The symbols move the units like this.
mp ω zh
mp ζ cl
mp σ fd
jj ω cl
jj ζ zh
jj σ tp
fd ω mp
fd ζ th
fd σ rl
jd ω fm
jd ζ hj
jd σ gn
qd ω qc
qd ζ jl
qd σ tn
nq ω hj
nq ζ fm
nq σ sb
sb ω nq
sb ζ bq
sb σ ll
jb ω gs
jb ζ tp
jb σ zh
hj ω pj
hj ζ jd
hj σ nq
td ω nf
td ζ zd
td σ mh
qc ω zp
qc ζ dh
qc σ qd
tn ω qd
tn ζ mj
tn σ rp
fm ω bq
fm ζ nq
fm σ jd
th ω ms
th ζ fd
th σ cl
mj ω tq
mj ζ tn
mj σ jl
hd ω bn
hd ζ ph
hd σ ms
mh ω td
mh ζ rq
mh σ nj
gs ω dh
gs ζ zp
gs σ jb
dh ω jl
dh ζ qc
dh σ gs
pj ω tr
pj ζ gn
pj σ hj
nf ω ph
nf ζ bn
nf σ td
zh ω jb
zh ζ jj
zh σ mp
rq ω ll
rq ζ mh
rq σ zd
bn ω zd
bn ζ nf
bn σ hd
ll ω sb
ll ζ nj
ll σ rq
cl ω th
cl ζ mp
cl σ jj
zd ω rq
zd ζ td
zd σ bn
jl ω mj
jl ζ qd
jl σ dh
rp ω tn
rp ζ tq
rp σ tr
gn ω jd
gn ζ pj
gn σ hg
ph ω rl
ph ζ hd
ph σ nf
rl ω fd
rl ζ ms
rl σ ph
zp ω tp
zp ζ gs
zp σ qc
hg ω gn
hg ζ tr
hg σ tq
tr ω rp
tr ζ hg
tr σ pj
tq ω hg
tq ζ rp
tq σ mj
tp ω jj
tp ζ jb
tp σ zp
nj ω mh
nj ζ ll
nj σ bq
bq ω nj
bq ζ sb
bq σ fm
ms ω hd
ms ζ rl
ms σ th

The rows follow the links: the fewer symbols apart two units are, the more alike their rows tend to be.

Each row is also shifted at random along 3 hidden directions that mean nothing.

One row for each unit, in no order:
Each row stands for one unit.
row 1: [-26  42  -5  -5  27 -60  37 -13  -6  -7   1  -2  20  30  -3  27  45 -22 -18 -10  19  46  -7 -20  76  26   4 -33 -12 -22 -56  42  35  26  -1  16  32 -30  13  24  21 -41]
row 2: [  0 -12   1  14   4  28  13  44  13  15 -46 -26  57 -25 -49  39 -38 -28  40   0  17 -53  72 -42 -79   3  -3   4 -12  29 -32  33  14  -2 -36  30  15  42  21  33  14 -66]
row 3: [-17   1  32  -7  45 -53   4 -10   6   3 -42   9  22 -19  -8  20   4 -36   3  47   8 -31  11 -47 -30  14 -42 -23 -34  12 -24  13  47  35  -9 -39  -8  17   2  29 -12  18]
row 4: [  9 -11 -32  10 -28  51   9  -1  13  -1  25   0 -13  41   9 -32  13  33   8 -52  13  44 -10  32  21 -14  49  30  25  -4  31 -20 -49 -25  19  55   6  12  19 -21  -3  -8]
row 5: [-22  47 -20  29   4 -43  32 -29 -15  44 -10  -9  25  28  28  -7  53 -16  10  27  17  45  -2 -11 -56  59 -19  43  22 -24   4 -10  30  47  37  -1  29 -10 -17  33  38  30]
row 6: [-27  46   7   4  26 -39  14  13  24  56  -7 -29  21   6  36  19  30  -5  40   2  19  42  23 -28  -4  27  -2  58   9   8 -14   1  23  35  18  45  17  -5  -3  34  50  78]
row 7: [ 27 -42   7 -23 -15  54 -50   8  23  -4  11   6 -33 -41   5 -28 -38  39  11  -5 -18 -19  -8  22 -30 -44  10  31  -3  17  47 -45 -39 -35 -10  -9 -49  25  -6 -46 -16  56]
row 8: [ 17 -40   1   7 -35  43   4  51  -1   3  -2  -9   2 -42 -24  18 -59 -19  30  19 -25 -82  46 -26 -51 -10  18   1  26   9 -14  10  24 -34  -9   6   2  24   8   2  -8 -18]
row 9: [-36  -2  45  -5  46 -11   9 -15  66  16 -50  17  36  16  15 -27  35 -23   1  15  35  21 -48 -34   4 -11  -4  13 -50  11   2  -5  -2  44  -8  10  -1  39  46  17 -20  37]
row 10: [  3   0 -15   9   2  -2   2 -53 -25 -33  10  26  -8  46   1 -35  39  22 -55  -4  14  44 -56  38  21   9  -3 -36 -11 -31  19  -4 -17  21  23 -41  -6 -25  -8 -19 -14 -51]
row 11: [ -3  17  -4   0  37 -10   5 -53   5 -37   1  21   7  41   0 -20  59  20 -59 -31  25  72 -59  49  52   5 -16 -31 -38 -13  13   3 -42  27   0 -21   1 -22  -3 -18  -4 -36]
row 12: [-13   4  -4   6   3   8  25  45  19  28 -28 -32  38 -24 -13  34 -27 -36  39   6   9 -35  58 -48 -35  11  -3  22  11  19 -38  19  30  -2  -3  39  26  26  22  32  22 -16]
row 13: [ 33   3 -21   5 -23   4 -26   6 -18  21  17 -29 -17 -41 -16  39 -39  27  22   1 -26 -20  60  26 -69  19 -28  30  18  14   2 -12  11 -12  -4 -34 -27 -12 -60  11  54  22]
row 14: [-22  47 -14  15   8 -47  18 -39 -14   9   5  -2   9  48  23 -13  59   0 -12  11  13  56 -23   6  21  33 -13   9   4 -26  -3  -2  10  43  28  -9  18 -27  -6  17  18  19]
row 15: [-25  -6  41 -16  56 -21   3 -12  40   6 -54  16  33 -22 -11   5  14 -25  -9  27  25   2 -32 -39 -12   5 -40 -16 -52  25 -20   6  19  37 -12 -18  -5  20  16  26  -1  15]
row 16: [ 18 -58 -12   6 -36  51  -3  -9 -46 -47  -4  17  -4   3 -38 -31 -20  -6 -32  13  -7 -59  -2  24 -42 -29  10 -58   8 -14  26   2  -7 -33 -11 -39  -3   9   2 -23 -56 -93]
row 17: [ 34  10 -41  11 -49  29 -15  13 -24  20  51 -26 -26  -5   6   6 -20  43  22 -27 -29  16  37  46 -19   7  21  35  40 -13  27 -27 -27 -35  11  10 -21 -14 -36 -22  28  12]
row 18: [  7 -12 -14   1 -39  26 -21 -26 -23  -1  31  11 -40   9  34 -59   3  22  -8  27 -19   0 -37  31 -48 -14   3  28  29 -27  66 -46 -15  -4  37 -51 -29   0 -33 -24 -28  46]
row 19: [ -4  -9 -26  31 -60  27  32   7 -38   0  21  13   0  61  29 -56  15 -19   1  19  -7 -11 -21  -2 -17  15  59   4  70 -55  26  -9   8 -11  45  32  52  -5   8  -6 -39 -32]
row 20: [ 24 -44  18 -26   5  47 -26  39  29 -18  -8   0  -8 -39 -35  11 -63   9  14 -31  -2 -52  26   4   4 -47  10  -7 -16  44  -1   7 -27 -32 -39  13 -33  19  22 -26  -9 -18]
row 21: [ 29 -14 -50  19 -35  15   2  13 -51   4  16 -33  -9 -21 -43  43 -29  16   2 -10 -21 -30  73  34 -51  19 -24  -5  19   1 -12  10  -1 -25 -13 -24  -1 -17 -54  -2  31 -69]
row 22: [-14  20  11   1  35  -9  31  31  41  26 -43 -24  48 -11 -34  54  -5  -5  28 -37  38  13  47 -28   7  23  -9  21 -20  44 -50  31  13  15 -33  52  24  17  27  30  36  -9]
row 23: [ 24 -39  -8  -5 -27  17 -23 -21 -28 -38  26  30 -38   6  15 -34 -18  18 -38   2 -18 -26 -38  32  14 -27  10 -48   6 -25  35 -18 -37 -23   8 -48 -23  -9 -10 -39 -50 -15]
row 24: [ 17 -40  13  -8  -7  56 -45  28  42  12  12  13 -25 -51   5 -19 -60  36  19 -19 -23 -41  10  13 -24 -47   7  34  -3  39  44 -40 -39 -35 -18  -2 -56  31   2 -42 -12  49]
row 25: [ 29  -9 -42  29 -46  65   7   1 -19  -5  11  -8   8  37 -10 -20  13  27  -6 -46  15  30  14  51 -13   2  37  15  38  -4  21  -8 -36 -26   4  38  17  -3  10 -14   1 -65]
row 26: [  19  -12  -22   23   -8   10   -4   -1  -23   25  -36  -29   27  -48  -53   58  -31    4    7   11   -4  -34   79   21 -138   29  -61   13  -12   37   -1    3   11   -1  -15  -53  -12   23  -49   20   46  -52]
row 27: [ -7  33 -17  13   4 -51  15 -46 -40  -3  23  13  -8  49  37 -26  52 -11 -25  16  -1  45 -42   7  19  27 -10 -19  17 -39   3  -7  17  35  34 -27  26 -37 -10  12  -4  -4]
row 28: [ 33  -7 -50  21 -34  37 -13   9 -25   5  22 -25 -13 -16 -33  34 -23  52  16 -37 -10   4  55  56 -45   3 -16  25  14  28  26 -10 -33 -35 -11   4 -14  -1 -47 -19  35 -24]
row 29: [-17  42  19 -22  54 -39   7  22  48  23 -10 -18  19  -6   4  48  11   1  16 -44  13  48  15 -32  78   6   5  18 -20  20 -51  29  10  14  -2  53   8 -12  22  23  50  51]
row 30: [-14  -6  -7   4  12  36  21  -8  26 -25 -11  14  17  52   4 -45  27  17 -28 -54  34  46 -50  10  66 -17  54  -9 -14   2   9  -1 -43   0  -1  60   9   7  55 -27 -28 -49]
row 31: [-17  -7   2  20 -17  32  42  -5  -4  -4 -16  15  30  56  13 -59  32 -29 -13  23  29  11 -38 -22  -7  -1  51 -10  26 -23  13  -2   8   5  13  31  35  13  52  -5 -44 -54]
row 32: [  6  -7 -19  19  -5  40 -13 -50  -2  -5   0  12   3  19  10 -56  38  40 -20  -6  22  44 -47  56 -61   1 -20  42 -17  10  64 -47 -58  23   4 -28 -24  23  -8 -26  -4  10]
row 33: [  0   7  19 -21  50 -46 -33   2  27   4   3  -3  -9 -56  -5  42 -26   4   0  12  -8 -12  16  -5  13  -6 -49  -2 -45  28 -24   9  17   8 -20 -51 -37 -11 -31  10  21  58]
row 34: [ 14 -21  22 -11   7  33 -19  46  34  18 -25 -24  21 -49 -27  38 -52   6  29 -21  -3 -30  48 -26 -11 -14   0  24  -6  41 -23  17  -7 -32 -32  38  -6  30  18   2  11  -4]
row 35: [-31   9  24 -12  27  -9   9  -5  33 -16   0  30   1  37  31 -53  30 -20 -15  -5  14  22 -67 -29  85 -21  50 -27  -6 -20 -12  14 -13  12  -3  38  23   6  56 -10 -49   7]
row 36: [ -5  -7  44 -26  65 -48   2  -5  13 -35 -48   6  36 -32 -52  43 -15 -24 -36   5  16 -25   4 -12  38   2 -49 -66 -66  32 -58  40  21  25 -42 -36 -10   6   5  19   8 -67]
row 37: [-31   9  46 -11  31 -47  20  -3   3 -15 -38  27  30   3  18 -22  15 -58  -8  54  13 -20 -37 -55   4  -3  -6 -28 -13 -20 -22  22  40  34  -2 -27  21   6  26  18 -28   6]
row 38: [  8   1   8  -9   8 -35 -29  10 -13  15   9 -19 -19 -55   1  57 -37  -6  20  30 -35 -34  43   3 -25   5 -53   9  -7   9 -17   8  31   7  -6 -50 -24 -10 -54   4  36  52]
row 39: [-28   2  39  -6  25  -9  16  -2  20   2 -18  29   2  26  38 -51  29 -30   1  34  13   1 -56 -38  22  -6  20   4  -5 -11   1 -11  18  23  19  12  17   9  43   3 -32  35]
row 40: [ 27  -8 -35  -5 -26  22  -5  13  -9 -31  46  -8 -30  14 -15  14 -16  38 -21 -63 -21  26   5  53  78 -20  39 -22   5  -7  10  20 -43 -47  -5  36  -3 -31   3 -35  10 -52]

Some units, each with its row:
nf row 24
tn row 40
bn row 15
zh row 12
gs row 29
sb row 35
gn row 11
qc row 28
nj row 23
jj row 26
jb row 22
cl row 38
rl row 8
mj row 5

Row, symbols taken left to right, then the row they reach:
row 27 ζ ω ζ: row 14
row 20 ω σ ζ: row 3
row 4 σ σ σ: row 31
row 7 ζ ω: row 9
row 13 σ σ σ: row 17
row 21 σ ζ: row 6
row 32 ω ω ζ: row 39
row 10 σ ζ σ: row 30
row 37 ζ σ: row 16
row 25 σ σ: row 19
row 33 σ ζ σ: row 34

